Below are the code and all the weights of a small trained network. Each question names an input and a class and asks about switching units off, where a switched-off unit gives its printed mean instead of its output.

import numpy as np


def w(rows, s, z=0):
    codes = np.array(rows[::2]) - 128.0
    scale = np.full(codes.shape[1], s)
    scale[-1] = z or s
    return codes * scale


def f(y):
    return np.maximum(y, 0)


def log_softmax(a):
    a = a - a.max(-1, keepdims=True)
    return a - np.log(np.exp(a).sum(-1, keepdims=True))


def net(x, mask):
    res = np.array(x, float).reshape(1, 5) / 4 @ E
    y = f(res @ A[0][:, :-1].T + A[0][:, -1])
    res = res + np.where(mask, y, B[0][:, -1]) @ B[0][:, :-1]
    return log_softmax(res[-1] @ U[:, :-1].T + U[:, -1])


A, B = {}, {}
E = w([
[128,129,132],'x0',
[126,130,125],'x1',
[221,14,43],'x2',
[255,121,237],'x3',
[220,234,57],'x4',
],0.0039)
A[0] = w([
[220,118,230,6],'N0',
[13,118,5,38],'N1',
[84,212,181,32],'N2',
[192,2,48,2],'N3',
[51,133,38,19],'N4',
[181,125,187,58],'N5',
[161,177,95,87],'N6',
[92,202,177,41],'N7',
[78,54,176,56],'N8',
[168,195,92,59],'N9',
[146,103,120,105],'N10',
[217,110,236,58],'N11',
[87,222,225,62],'N12',
[92,63,168,59],'N13',
[137,141,111,199],'N14',
[80,93,163,113],'N15',
[155,105,115,115],'N16',
[194,63,96,89],'N17',
[56,44,168,62],'N18',
[99,187,170,55],'N19',
[171,212,81,53],'N20',
[177,182,89,86],'N21',
[98,70,155,69],'N22',
[167,211,82,51],'N23',
],0.0085,0.0046)
B[0] = w([
[167,232,116,191],'N0',
[166,245,136,252],'N1',
[95,126,46,182],'N2',
[64,124,2,204],'N3',
[146,218,127,183],'N4',
[145,184,128,164],'N5',
[167,98,125,159],'N6',
[97,121,60,174],'N7',
[191,92,98,186],'N8',
[187,100,111,158],'N9',
[113,126,115,144],'N10',
[153,226,133,226],'N11',
[80,109,46,235],'N12',
[181,101,99,168],'N13',
[88,109,165,248],'N14',
[164,100,122,197],'N15',
[109,128,116,157],'N16',
[82,121,82,199],'N17',
[202,89,105,211],'N18',
[101,123,79,164],'N19',
[198,90,105,170],'N20',
[169,86,139,172],'N21',
[172,107,100,161],'N22',
[196,96,97,166],'N23',
],0.041,0.0026)
U = w([
[52,122,33,68],'0',
[149,229,139,74],'1',
[208,57,106,78],'2',
[99,119,122,247],'3',
[111,117,119,221],'4',
[26,84,254,125],'5',
[50,75,242,75],'6',
],0.0055,0.011)

Each question gives the input, the list of numbers given to net, and the class t.
The units are the neurons (one row each of A and B). Each row of codes is followed by its name. A weight is (code - 128) times the scale printed after its matrix; where a second scale follows, it is the last column's (A, B and U).
mask holds one flag per neuron, in row order. A switched-off neuron (its flag False) gives its mean, the last column of its row in B, instead of its output. The means were averaged over made-up inputs and are rounded, as every weight is.
A unit's drop is (log p(t) with every unit on - log p(t) with that unit switched off) / (log p(t) with every unit on - log p(t) with every unit switched off).
The circuit of an input: a set's keep is (log p(t) with only the set's units on - log p(t) with every unit switched off) / (log p(t) with every unit on - log p(t) with every unit switched off). Starting from the 12 units with the biggest drops (on a tie, the unit counted first), units are removed one at a time, each time the one whose removal leaves the highest keep (on an exact tie, the one counted first), for as long as the keep stays at least 0.8.
circuit, biggest first: the units of the circuit, biggest drop first
most important unit: the unit with the biggest drop
top k neurons: the k neurons with the biggest drops, biggest first
drop of u: that unit's drop, to one decimal
input [-2,-6,-8,0,6], class 0: most important unit => N12
input [-5,-8,-6,8,-3], class 1: top 2 neurons => (N11; N0)
input [6,-4,-2,6,-4], class 1: circuit, biggest first => (N11; N0)
input [2,0,-7,-8,-8], class 1: top 3 neurons => (N1; N4; N3)
input [2,-5,-4,-8,7], class 1: top 2 neurons => (N1; N4)
input [-2,-3,-6,2,-7], class 2: circuit, biggest first => (N18; N8)
input [0,-4,-5,4,6], class 2: circuit, biggest first => (N20; N23)
input [0,3,1,-5,4], class 1: top 3 neurons => (N1; N4; N12)
input [1,5,-5,2,-6], class 2: circuit, biggest first => (N18; N8; N15)
input [-4,-8,1,8,-8], class 1: top 3 neurons => (N11; N0; N5)
input [-2,-4,7,1,-8], class 2: top 3 neurons => (N18; N8; N13)
input [-4,4,-5,5,-2], class 0: top 2 neurons => (N12; N1)
input [5,6,0,8,6], class 1: top 2 neurons => (N11; N0)
input [-6,-5,7,5,1], class 0: most important unit => N3
input [3,-6,-3,-7,-4], class 1: drop of N1 => 0.6
input [-1,8,8,2,-7], class 0: drop of N3 => 1.5
input [-2,6,0,6,5], class 1: drop of N11 => 0.7
input [3,1,2,-7,-8], class 2: drop of N18 => 0.7
